Below are the code and all the weights of a small trained network. Each question names an input and a class and asks about switching units off, where a switched-off unit gives its printed mean instead of its output.

import numpy as np


def w(rows, s, z=0):
    codes = np.array(rows[::2]) - 128.0
    scale = np.full(codes.shape[1], s)
    scale[-1] = z or s
    return codes * scale


def norm(h):
    return h / np.sqrt((h * h).mean(-1, keepdims=True) + 1e-5)


def f(y):
    return np.maximum(y, 0)


def log_softmax(a):
    a = a - a.max(-1, keepdims=True)
    return a - np.log(np.exp(a).sum(-1, keepdims=True))


def net(x, mask):
    res = np.array(x, float).reshape(1, 5) / 4 @ E
    u = 0
    for l in range(2):
        y = f(norm(res) @ A[l][:, :-1].T + A[l][:, -1])
        res = res + np.where(mask[u : u + 11], y, B[l][:, -1]) @ B[l][:, :-1]
        u += 11
    return log_softmax(norm(res)[-1] @ U[:, :-1].T + U[:, -1])


A, B = {}, {}
E = w([
[84,210,140,110,180,140,104,221,118,141,48,180],'x0',
[126,109,68,25,121,145,150,83,141,166,30,94],'x1',
[120,146,140,163,131,151,150,102,115,152,98,117],'x2',
[185,68,117,128,199,209,120,118,190,192,160,172],'x3',
[110,181,2,107,181,102,135,60,60,120,192,168],'x4',
],0.0069)
A[0] = w([
[149,23,213,144,106,157,79,170,151,87,52,100,20],'0.n1',
[95,150,134,124,6,4,182,170,28,108,103,46,144],'0.n2',
[194,126,115,18,94,159,107,61,105,168,52,99,48],'0.n3',
[65,176,183,99,174,162,84,162,130,180,91,181,145],'0.n4',
[132,117,108,91,165,142,153,115,75,129,203,155,99],'0.n5',
[162,187,26,144,154,111,130,91,67,108,124,142,141],'0.n6',
[118,169,160,253,141,40,125,154,169,85,193,141,7],'0.n7',
[136,34,157,219,118,71,181,76,78,91,177,181,149],'0.n8',
[147,82,148,85,90,177,176,93,146,143,187,2,89],'0.n9',
[91,149,136,170,126,222,103,151,154,153,219,151,94],'0.n10',
[232,85,104,132,201,187,128,147,211,248,135,173,47],'0.n11',
],0.0061,0.0019)
B[0] = w([
[75,132,107,240,72,118,120,143,181,242,192,71,215],'0.n1',
[193,25,171,148,224,76,125,125,80,120,109,130,254],'0.n2',
[183,137,58,68,79,175,237,233,99,165,124,123,207],'0.n3',
[50,109,179,57,110,116,172,73,189,56,236,242,196],'0.n4',
[101,214,190,120,98,137,59,163,146,244,85,63,181],'0.n5',
[62,72,166,209,98,96,116,158,180,195,161,100,216],'0.n6',
[200,208,28,120,62,168,155,174,40,192,44,147,208],'0.n7',
[103,109,129,37,164,231,167,99,198,76,141,201,212],'0.n8',
[50,146,146,69,142,157,112,91,147,80,223,212,207],'0.n9',
[225,175,25,122,80,61,83,153,92,75,68,121,178],'0.n10',
[153,86,168,145,153,3,68,102,12,80,27,125,238],'0.n11',
],0.006,0.0074)
A[1] = w([
[59,98,70,142,233,174,113,53,56,167,179,125,164],'1.n1',
[168,84,206,182,87,151,116,184,215,141,114,82,190],'1.n2',
[174,255,174,214,98,205,73,141,78,41,160,190,146],'1.n3',
[105,135,42,130,173,88,119,132,98,152,171,124,101],'1.n4',
[45,223,148,120,215,118,95,200,200,50,78,183,154],'1.n5',
[145,93,32,44,109,139,239,184,141,144,72,116,93],'1.n6',
[178,119,141,80,149,136,64,24,169,126,150,126,129],'1.n7',
[147,114,159,155,156,58,184,140,78,32,114,58,53],'1.n8',
[91,173,38,171,161,78,74,98,174,185,136,106,101],'1.n9',
[206,75,135,126,204,148,64,94,117,150,94,124,91],'1.n10',
[98,86,118,108,150,209,182,66,179,36,172,130,1],'1.n11',
],0.0063,0.0026)
B[1] = w([
[110,157,177,124,131,145,105,155,156,122,107,125,234],'1.n1',
[96,225,76,122,208,111,113,102,151,150,146,99,247],'1.n2',
[167,62,76,83,75,181,171,167,162,91,86,91,244],'1.n3',
[113,123,121,142,182,156,132,129,208,175,103,100,208],'1.n4',
[130,72,147,70,130,182,159,1,95,129,197,115,218],'1.n5',
[210,160,90,193,72,173,101,176,129,45,155,137,253],'1.n6',
[98,154,175,95,99,104,149,122,65,119,140,148,194],'1.n7',
[176,130,150,133,150,113,15,78,106,128,52,166,196],'1.n8',
[109,163,176,212,98,64,121,162,178,132,159,64,190],'1.n9',
[127,109,156,178,144,83,117,120,61,86,38,129,202],'1.n10',
[86,122,164,97,168,133,187,135,102,162,144,173,170],'1.n11',
],0.0084,0.0052)
U = w([
[252,118,30,155,27,170,156,212,121,79,104,136,209],'0',
[175,65,191,173,196,20,51,83,53,101,50,169,91],'1',
[35,176,151,191,129,89,95,141,230,216,189,53,164],'2',
[77,70,177,39,113,177,200,50,119,90,211,219,4],'3',
],0.012,0.00033)

Each question gives the input, the list of numbers given to net, and the class t.
The units are the neurons (one row each of A and B). Each row of codes is followed by its name. A weight is (code - 128) times the scale printed after its matrix; where a second scale follows, it is the last column's (A, B and U).
mask holds one flag per neuron, layer by layer. A switched-off neuron (its flag False) gives its mean, the last column of its row in B, instead of its output. The means were averaged over made-up inputs and are rounded, as every weight is.
A unit's drop is (log p(t) with every unit on - log p(t) with that unit switched off) / (log p(t) with every unit on - log p(t) with every unit switched off).
The circuit of an input: a set's keep is (log p(t) with only the set's units on - log p(t) with every unit switched off) / (log p(t) with every unit on - log p(t) with every unit switched off). Starting from the 12 units with the biggest drops (on a tie, the unit counted first), units are removed one at a time, each time the one whose removal leaves the highest keep (on an exact tie, the one counted first), for as long as the keep stays at least 0.8.
units of the circuit, in order: the units of the circuit, biggest drop first
k most important neurons: the k neurons with the biggest drops, biggest first
k most important neurons of layer l: the k neurons of layer l with the biggest drops, biggest first
input [-3,5,6,-5,-7], class 2: most important neuron -> 0.n1
input [6,6,8,8,4], class 1: 3 most important neurons -> 0.n11, 0.n7, 1.n3
input [5,-2,2,2,-4], class 3: 2 most important neurons of layer 0 -> 0.n4, 0.n6
input [-5,5,-5,5,5], class 0: 2 most important neurons of layer 0 -> 0.n3, 0.n2
input [0,3,-3,4,2], class 1: 2 most important neurons -> 0.n11, 0.n7
input [-1,-8,-5,-3,-8], class 0: 4 most important neurons of layer 0 -> 0.n7, 0.n6, 0.n5, 0.n10
input [6,-4,-6,0,2], class 3: 2 most important neurons -> 0.n4, 1.n5
input [-6,5,-8,1,-4], class 3: 2 most important neurons -> 0.n9, 0.n7
input [-6,7,-6,-2,6], class 0: 2 most important neurons of layer 0 -> 0.n3, 0.n1
input [-2,7,6,8,-1], class 1: 3 most important neurons of layer 0 -> 0.n11, 0.n7, 0.n8
input [-7,-6,8,-6,5], class 3: 2 most important neurons -> 0.n8, 0.n11
input [-6,-2,-1,1,-6], class 2: 2 most important neurons -> 0.n1, 1.n2
input [8,2,-4,0,5], class 3: 2 most important neurons -> 1.n5, 0.n4
input [-4,-8,-1,1,7], class 0: units of the circuit, in order -> 0.n7
input [5,-6,-5,3,2], class 0: 3 most important neurons -> 0.n7, 0.n10, 1.n3
input [-3,-7,5,-1,7], class 0: 3 most important neurons -> 1.n3, 0.n7, 0.n1
input [-6,2,-4,6,-3], class 1: 3 most important neurons -> 0.n11, 0.n4, 1.n10
input [7,-5,-7,3,1], class 3: 3 most important neurons -> 0.n4, 1.n5, 0.n3
input [-5,4,-1,0,5], class 2: 3 most important neurons of layer 0 -> 0.n6, 0.n7, 0.n5
input [1,-8,-7,6,-7], class 0: 3 most important neurons -> 0.n10, 0.n7, 1.n3
input [-7,3,-3,-4,-4], class 3: units of the circuit, in order -> 0.n9
input [7,4,5,-4,8], class 2: 2 most important neurons of layer 0 -> 0.n6, 0.n8
input [-7,-3,8,8,-4], class 1: 3 most important neurons of layer 0 -> 0.n11, 0.n4, 0.n10
input [-3,-5,7,5,1], class 0: 3 most important neurons of layer 0 -> 0.n2, 0.n10, 0.n7
input [0,-4,7,-4,-5], class 2: 2 most important neurons of layer 1 -> 1.n2, 1.n6
